Below is a small trained network, with its code and all its weights. Each question gives an input and a class and asks what happens when units are switched off, that is, made to give their printed mean instead of their output.

import numpy as np


def w(rows, s, z=0):
    codes = np.array(rows[::2]) - 128.0
    scale = np.full(codes.shape[1], s)
    scale[-1] = z or s
    return codes * scale


def norm(h):
    return h / np.sqrt((h * h).mean(-1, keepdims=True) + 1e-5)


def f(y):
    return np.maximum(y, 0)


def log_softmax(a):
    a = a - a.max(-1, keepdims=True)
    return a - np.log(np.exp(a).sum(-1, keepdims=True))


def net(x, mask):
    res = np.array(x, float).reshape(1, 5) / 4 @ E
    u = 0
    for l in range(2):
        y = f(norm(res) @ A[l][:, :-1].T + A[l][:, -1])
        res = res + np.where(mask[u : u + 16], y, B[l][:, -1]) @ B[l][:, :-1]
        u += 16
    return log_softmax(norm(res)[-1] @ U[:, :-1].T + U[:, -1])


A, B = {}, {}
E = w([
[234,177,1,174],'x0',
[247,5,196,240],'x1',
[35,20,18,226],'x2',
[123,141,135,145],'x3',
[128,127,127,128],'x4',
],0.0093)
A[0] = w([
[33,49,37,197,160],'0.n0',
[106,134,142,134,24],'0.n1',
[84,172,100,102,238],'0.n2',
[163,29,81,22,89],'0.n3',
[232,192,3,164,155],'0.n4',
[142,85,145,184,64],'0.n5',
[181,146,167,90,125],'0.n6',
[210,66,182,178,32],'0.n7',
[122,129,166,140,86],'0.n8',
[75,102,193,113,13],'0.n9',
[94,186,140,225,60],'0.n10',
[141,150,118,102,70],'0.n11',
[96,147,97,97,153],'0.n12',
[213,42,184,184,171],'0.n13',
[43,83,42,157,51],'0.n14',
[78,113,184,134,255],'0.n15',
],0.023,0.0049)
B[0] = w([
[110,12,161,191,252],'0.n0',
[132,122,145,124,131],'0.n1',
[131,149,192,91,195],'0.n2',
[103,136,142,86,137],'0.n3',
[253,136,89,104,249],'0.n4',
[123,96,105,72,165],'0.n5',
[127,183,189,137,169],'0.n6',
[154,162,236,179,194],'0.n7',
[109,141,108,108,139],'0.n8',
[209,120,128,157,160],'0.n9',
[122,140,133,93,141],'0.n10',
[110,115,103,98,142],'0.n11',
[131,173,153,143,172],'0.n12',
[81,144,24,210,221],'0.n13',
[153,199,172,194,212],'0.n14',
[56,145,129,96,179],'0.n15',
],0.059,0.019)
A[1] = w([
[132,100,154,104,117],'1.n0',
[128,151,139,171,163],'1.n1',
[136,148,142,149,133],'1.n2',
[114,153,119,1,107],'1.n3',
[104,233,63,95,116],'1.n4',
[124,99,95,131,54],'1.n5',
[110,104,164,99,32],'1.n6',
[151,82,99,82,40],'1.n7',
[120,129,149,133,92],'1.n8',
[87,94,177,76,53],'1.n9',
[110,63,62,129,49],'1.n10',
[3,132,153,120,158],'1.n11',
[111,76,68,129,66],'1.n12',
[189,110,108,132,2],'1.n13',
[155,122,170,102,18],'1.n14',
[159,84,124,184,45],'1.n15',
],0.045,0.0053)
B[1] = w([
[149,156,138,142,145],'1.n0',
[160,109,114,100,234],'1.n1',
[150,114,118,125,199],'1.n2',
[98,79,61,21,182],'1.n3',
[125,254,109,118,189],'1.n4',
[152,113,102,150,137],'1.n5',
[151,135,168,157,147],'1.n6',
[72,148,129,97,136],'1.n7',
[125,129,109,141,156],'1.n8',
[149,123,210,150,158],'1.n9',
[142,91,55,117,147],'1.n10',
[20,86,155,213,203],'1.n11',
[150,83,76,130,144],'1.n12',
[62,101,158,169,198],'1.n13',
[144,84,140,96,175],'1.n14',
[136,177,126,62,251],'1.n15',
],0.11,0.02)
U = w([
[18,130,180,66,153],'0',
[135,156,92,1,110],'1',
[94,82,230,198,122],'2',
[202,99,198,93,253],'3',
[45,206,120,202,100],'4',
[186,237,93,132,86],'5',
[62,37,75,193,88],'6',
[205,78,41,132,102],'7',
],0.032,0.0047)

Each question gives the input, the list of numbers given to net, and the class t.
The units are the neurons (one row each of A and B). Each row of codes is followed by its name. A weight is (code - 128) times the scale printed after its matrix; where a second scale follows, it is the last column's (A, B and U).
mask holds one flag per neuron, layer by layer. A switched-off neuron (its flag False) gives its mean, the last column of its row in B, instead of its output. The means were averaged over made-up inputs and are rounded, as every weight is.
A unit's drop is (log p(t) with every unit on - log p(t) with that unit switched off) / (log p(t) with every unit on - log p(t) with every unit switched off).
The circuit of an input: a set's keep is (log p(t) with only the set's units on - log p(t) with every unit switched off) / (log p(t) with every unit on - log p(t) with every unit switched off). Starting from the 12 units with the biggest drops (on a tie, the unit counted first), units are removed one at a time, each time the one whose removal leaves the highest keep (on an exact tie, the one counted first), for as long as the keep stays at least 0.8.
units of the circuit, in order: the units of the circuit, biggest drop first
top k neurons: the k neurons with the biggest drops, biggest first
top k neurons in layer l: the k neurons of layer l with the biggest drops, biggest first
input [5,5,1,-6,-1], class 7: top 2 neurons : [0.n13; 0.n14]
input [3,0,-6,0,3], class 1: top 4 neurons : [0.n13; 0.n0; 0.n14; 0.n7]
input [-1,8,5,-7,7], class 6: units of the circuit, in order : [0.n13]
input [3,-3,0,7,-6], class 1: top 4 neurons : [0.n0; 0.n13; 0.n7; 1.n11]
input [2,1,3,-5,-3], class 7: units of the circuit, in order : [0.n0; 1.n11]
input [0,2,6,4,-7], class 6: top 2 neurons : [0.n4; 0.n0]
input [-4,3,-7,0,1], class 4: top 3 neurons in layer 0 : [0.n4; 0.n0; 0.n15]
input [8,-7,-4,7,-7], class 1: top 3 neurons : [0.n0; 0.n13; 0.n14]
input [-1,0,4,4,-7], class 2: top 3 neurons in layer 0 : [0.n4; 0.n13; 0.n14]
input [-7,2,2,4,-8], class 6: top 2 neurons : [0.n15; 0.n4]
input [1,7,-5,1,-7], class 5: units of the circuit, in order : [0.n13; 1.n11]
input [6,-2,-6,-5,8], class 1: top 2 neurons : [0.n0; 0.n13]
input [-5,5,-4,6,7], class 4: top 2 neurons : [0.n4; 0.n13]
input [1,0,2,4,6], class 3: top neuron : [0.n14]
input [5,6,-8,0,-3], class 5: top 2 neurons in layer 0 : [0.n13; 0.n0]
input [-5,-5,3,2,-5], class 2: top 2 neurons in layer 0 : [0.n4; 0.n15]
input [-7,-1,7,-4,-3], class 2: top 3 neurons : [0.n4; 0.n15; 0.n13]
input [-6,6,8,3,7], class 6: top 2 neurons in layer 0 : [0.n4; 0.n13]
input [5,3,0,-5,-3], class 5: top 3 neurons in layer 0 : [0.n0; 0.n13; 0.n7]
input [1,-7,0,5,-2], class 1: units of the circuit, in order : [0.n7]
input [7,1,7,-7,-8], class 7: top 3 neurons in layer 0 : [0.n7; 0.n0; 0.n2]
input [5,0,-6,8,-4], class 1: top 4 neurons in layer 0 : [0.n13; 0.n0; 0.n14; 0.n7]
input [-1,0,6,-8,3], class 2: top 3 neurons in layer 0 : [0.n4; 0.n13; 0.n14]
input [-8,-6,3,6,0], class 2: top 2 neurons : [0.n4; 0.n15]
input [2,-1,-5,-1,6], class 1: top 4 neurons : [0.n0; 0.n13; 0.n14; 0.n7]
input [-1,6,2,0,-6], class 6: top 2 neurons : [0.n13; 0.n4]
input [-6,-1,8,1,0], class 2: top 3 neurons : [0.n4; 0.n13; 0.n15]
